Here is a tiny trained network, its code and every weight. The questions are about switching its units off for an input and a target symbol, where a switched-off unit gives its printed mean instead of its output.

import numpy as np


def w(rows, s, z=0):
    codes = np.array(rows[::2]) - 128.0
    scale = np.full(codes.shape[1], s)
    scale[-1] = z or s
    return codes * scale


def norm(h):
    return h / np.sqrt((h * h).mean(-1, keepdims=True) + 1e-5)


def f(y):
    return np.maximum(y, 0)


def softmax(a):
    e = np.exp(a - a.max(-1, keepdims=True))
    return e / e.sum(-1, keepdims=True)


def log_softmax(a):
    a = a - a.max(-1, keepdims=True)
    return a - np.log(np.exp(a).sum(-1, keepdims=True))


def net(x, mask):
    ids = ['αβγδεζηθλξπφψω'.index(c) for c in x.split()]
    T = len(ids)
    res = E[ids] + P[:T]
    u = 0
    for l in range(3):
        q, k, v = (norm(res) @ M[l].T for M in (Q, K, V))
        z = softmax(np.where(np.tri(T) > 0, q @ k.T / 4**0.5, -1e9)) @ v
        res = res + np.where(mask[u], z, O[l][:, -1]) @ O[l][:, :-1]
        u += 1
        y = f(norm(res) @ A[l][:, :-1].T + A[l][:, -1])
        res = res + np.where(mask[u : u + 4], y, B[l][:, -1]) @ B[l][:, :-1]
        u += 4
    return log_softmax(norm(res)[-1] @ U[:, :-1].T + U[:, -1])


Q, K, V, O, A, B = {}, {}, {}, {}, {}, {}
E = w([
[194,40,105,150,173,107,129],'α',
[117,171,134,115,184,98,182],'β',
[136,62,196,131,138,89,139],'γ',
[112,135,138,167,81,155,165],'δ',
[129,198,199,146,172,186,136],'ε',
[114,148,74,150,6,208,127],'ζ',
[130,184,90,94,136,119,91],'η',
[119,149,51,185,179,144,162],'θ',
[179,114,184,200,108,142,98],'λ',
[70,104,92,134,144,89,124],'ξ',
[185,150,55,154,136,154,29],'π',
[27,166,84,226,210,56,25],'φ',
[105,99,56,134,162,154,90],'ψ',
[152,148,91,170,125,58,96],'ω',
],0.019)
P = w([
[194,187,110,249,19,109,169],'0',
[152,175,87,253,33,122,190],'1',
[139,148,107,238,49,122,194],'2',
[135,136,128,209,66,109,206],'3',
[128,121,151,197,77,111,203],'4',
[120,114,176,168,84,88,210],'5',
[122,125,182,169,85,96,218],'6',
[126,122,172,181,80,100,211],'7',
],0.004)
Q[0] = w([
[142,242,163,14,133,195,43],'0.h0',
[234,105,171,2,101,165,122],'0.h0',
[93,224,135,238,234,124,181],'0.h0',
[187,167,88,38,77,200,126],'0.h0',
],0.0063)
K[0] = w([
[152,254,103,113,100,143,77],'0.h0',
[242,219,130,6,35,178,115],'0.h0',
[88,102,153,51,152,117,105],'0.h0',
[225,164,63,110,67,123,106],'0.h0',
],0.0073)
V[0] = w([
[254,125,42,99,113,116,160],'0.h0',
[75,83,107,124,85,91,142],'0.h0',
[19,157,146,183,107,133,93],'0.h0',
[174,142,127,205,78,149,92],'0.h0',
],0.0058)
O[0] = w([
[178,143,177,61,128,86,143,111],'0.h0',
[105,101,109,116,2,118,152,225],'0.h0',
[118,234,149,76,194,64,119,208],'0.h0',
[140,89,170,118,181,127,126,253],'0.h0',
],0.0093,0.0016)
A[0] = w([
[139,155,216,110,89,136,254,254],'0.n0',
[171,141,116,158,94,73,135,153],'0.n1',
[155,164,180,133,94,251,153,136],'0.n2',
[148,96,120,83,137,53,108,80],'0.n3',
],0.008,0.0032)
B[0] = w([
[69,102,71,122,186,189,47,253],'0.n0',
[191,75,192,192,143,136,147,204],'0.n1',
[118,185,145,91,135,177,1,173],'0.n2',
[78,165,57,168,166,164,141,152],'0.n3',
],0.0068,0.0067)
Q[1] = w([
[54,25,167,131,224,144,73],'1.h0',
[64,85,151,102,61,56,138],'1.h0',
[155,252,157,77,51,8,70],'1.h0',
[116,191,78,3,205,118,101],'1.h0',
],0.0063)
K[1] = w([
[105,60,178,1,144,118,193],'1.h0',
[92,141,75,186,179,28,160],'1.h0',
[93,245,134,150,150,76,54],'1.h0',
[114,166,109,98,177,86,108],'1.h0',
],0.0066)
V[1] = w([
[84,106,168,40,189,1,151],'1.h0',
[174,193,142,198,146,95,124],'1.h0',
[137,79,113,138,152,110,144],'1.h0',
[162,103,111,154,121,118,201],'1.h0',
],0.0051)
O[1] = w([
[143,90,116,167,123,164,118,3],'1.h0',
[181,125,195,123,87,62,138,182],'1.h0',
[223,45,254,183,177,154,56,197],'1.h0',
[71,157,118,78,152,133,148,127],'1.h0',
],0.0089,0.0026)
A[1] = w([
[105,113,100,67,86,164,2,82],'1.n0',
[176,128,87,63,109,21,191,247],'1.n1',
[106,140,67,128,180,182,144,131],'1.n2',
[149,54,81,153,124,96,207,231],'1.n3',
],0.0092,0.0011)
B[1] = w([
[214,148,7,58,65,151,253,246],'1.n0',
[141,75,152,162,108,208,113,204],'1.n1',
[112,152,56,249,136,105,207,249],'1.n2',
[171,150,211,132,158,239,175,254],'1.n3',
],0.006,0.0041)
Q[2] = w([
[149,103,129,168,144,183,69],'2.h0',
[63,160,185,124,120,82,180],'2.h0',
[69,11,158,115,71,140,125],'2.h0',
[82,84,150,95,148,134,145],'2.h0',
],0.012)
K[2] = w([
[167,154,116,120,201,239,57],'2.h0',
[58,104,149,141,124,64,168],'2.h0',
[88,3,143,242,70,146,162],'2.h0',
[110,103,183,150,200,141,178],'2.h0',
],0.0078)
V[2] = w([
[222,226,85,138,60,144,123],'2.h0',
[36,150,229,18,121,154,167],'2.h0',
[108,73,85,135,121,98,254],'2.h0',
[134,136,95,156,149,177,153],'2.h0',
],0.0057)
O[2] = w([
[130,149,214,91,71,144,104,187],'2.h0',
[196,178,105,253,113,224,130,3],'2.h0',
[207,108,58,183,64,171,32,85],'2.h0',
[176,127,240,77,233,102,232,182],'2.h0',
],0.0076,0.0055)
A[2] = w([
[122,111,212,149,153,71,77,26],'2.n0',
[132,132,180,164,87,114,132,39],'2.n1',
[99,246,104,105,164,222,2,89],'2.n2',
[19,111,131,232,198,116,130,3],'2.n3',
],0.0058,0.0014)
B[2] = w([
[27,158,7,126,70,160,121,214],'2.n0',
[75,103,77,177,52,178,195,155],'2.n1',
[209,158,89,213,215,167,129,171],'2.n2',
[132,115,101,86,2,167,71,255],'2.n3',
],0.0092,0.0042)
U = w([
[139,30,153,135,192,163,123,211],'α',
[146,102,37,91,172,50,209,3],'β',
[85,56,80,181,97,183,151,142],'γ',
[177,220,130,158,220,177,64,156],'δ',
[101,213,175,212,219,166,207,135],'ε',
[139,210,95,98,93,216,163,74],'ζ',
[51,159,241,81,108,172,139,78],'η',
[222,93,192,148,213,102,166,52],'θ',
[97,177,133,183,161,69,1,119],'λ',
[151,183,58,124,11,142,112,92],'ξ',
[106,134,193,28,139,76,133,191],'π',
[24,170,62,161,200,77,113,153],'φ',
[217,128,108,61,145,41,77,199],'ψ',
[150,116,175,206,85,2,173,63],'ω',
],0.0092,0.0029)

Each question gives the input, a string of symbols that net reads in full, and the target symbol t.
The units are the heads (4 rows each of Q, K, V and O) and the neurons (one row each of A and B). Each row of codes is followed by its name. A weight is (code - 128) times the scale printed after its matrix; where a second scale follows, it is the last column's (O, A, B and U).
mask holds one flag per unit, layer by layer, with each layer's heads first. A switched-off unit (its flag False) gives its mean, the last column of its rows in O or B, instead of its output. The means were averaged over made-up inputs and are rounded, as every weight is.
A unit's drop is (log p(t) with every unit on - log p(t) with that unit switched off) / (log p(t) with every unit on - log p(t) with every unit switched off).
The circuit of an input: a set's keep is (log p(t) with only the set's units on - log p(t) with every unit switched off) / (log p(t) with every unit on - log p(t) with every unit switched off). Starting from the 12 units with the biggest drops (on a tie, the unit counted first), units are removed one at a time, each time the one whose removal leaves the highest keep (on an exact tie, the one counted first), for as long as the keep stays at least 0.8.
circuit, biggest first: the units of the circuit, biggest drop first
most important unit: the unit with the biggest drop
k most important neurons: the k neurons with the biggest drops, biggest first
k most important neurons of layer l: the k neurons of layer l with the biggest drops, biggest first
drop when u is switched off: that unit's drop, to one decimal
input ω γ ω ψ θ π λ, target η: circuit, biggest first : (2.h0 2.n0)
input ξ α γ ζ α γ, target γ: circuit, biggest first : (2.h0 0.h0)
input β γ ξ, target ξ: 2 most important neurons : (2.n3 1.n0)
input β δ η ξ ψ δ, target ξ: circuit, biggest first : (0.h0 2.h0)
input ψ η β ζ ζ δ, target ζ: most important unit : 1.n0
input λ ε ω, target ε: circuit, biggest first : (2.h0 0.n2)
input ψ ω γ α α γ γ λ, target γ: circuit, biggest first : (2.n0 2.n1)
input ε ε ε ψ ξ ψ, target β: 2 most important neurons : (1.n0 2.n3)
input λ φ δ π, target ψ: 2 most important neurons : (1.n3 1.n0)
input θ γ ε γ π γ λ η, target η: 2 most important neurons : (0.n0 1.n1)
input ζ γ λ β, target γ: 2 most important neurons : (0.n0 2.n3)
input ζ β π θ ψ φ λ γ, target γ: 2 most important neurons : (2.n3 1.n0)
input γ η δ ψ, target β: circuit, biggest first : (1.n0 2.n3)
input ξ ζ η, target η: 3 most important neurons of layer 1 : (1.n1 1.n0 1.n2)
input β ζ γ π, target ψ: most important unit : 1.n0
input ζ ε π ζ β γ β ε, target δ: circuit, biggest first : (2.n2 0.n2)
input δ γ ψ λ, target η: 3 most important neurons : (0.n2 1.n2 2.n3)
input η ζ γ β δ β, target φ: 2 most important neurons of layer 1 : (1.n1 1.n3)
input η θ δ θ ε ω, target ε: 2 most important neurons of layer 2 : (2.n3 2.n0)
input α ω φ α ψ η, target π: 2 most important neurons of layer 0 : (0.n0 0.n3)
input ω ζ β ω η, target π: 3 most important neurons : (1.n3 0.n0 1.n1)
input λ ζ θ, target ε: most important unit : 0.h0
input γ γ γ ω, target γ: 2 most important neurons of layer 2 : (2.n1 2.n0)
input γ ε γ θ β ξ, target ξ: drop when 0.h0 is switched off : 0.6
input ε ζ ψ ξ π, target π: drop when 0.n0 is switched off : 0.3
input γ ω β, target γ: drop when 2.n3 is switched off : 0.4
input γ ε λ ζ η ε ω ε, target δ: drop when 0.n0 is switched off : 0.0
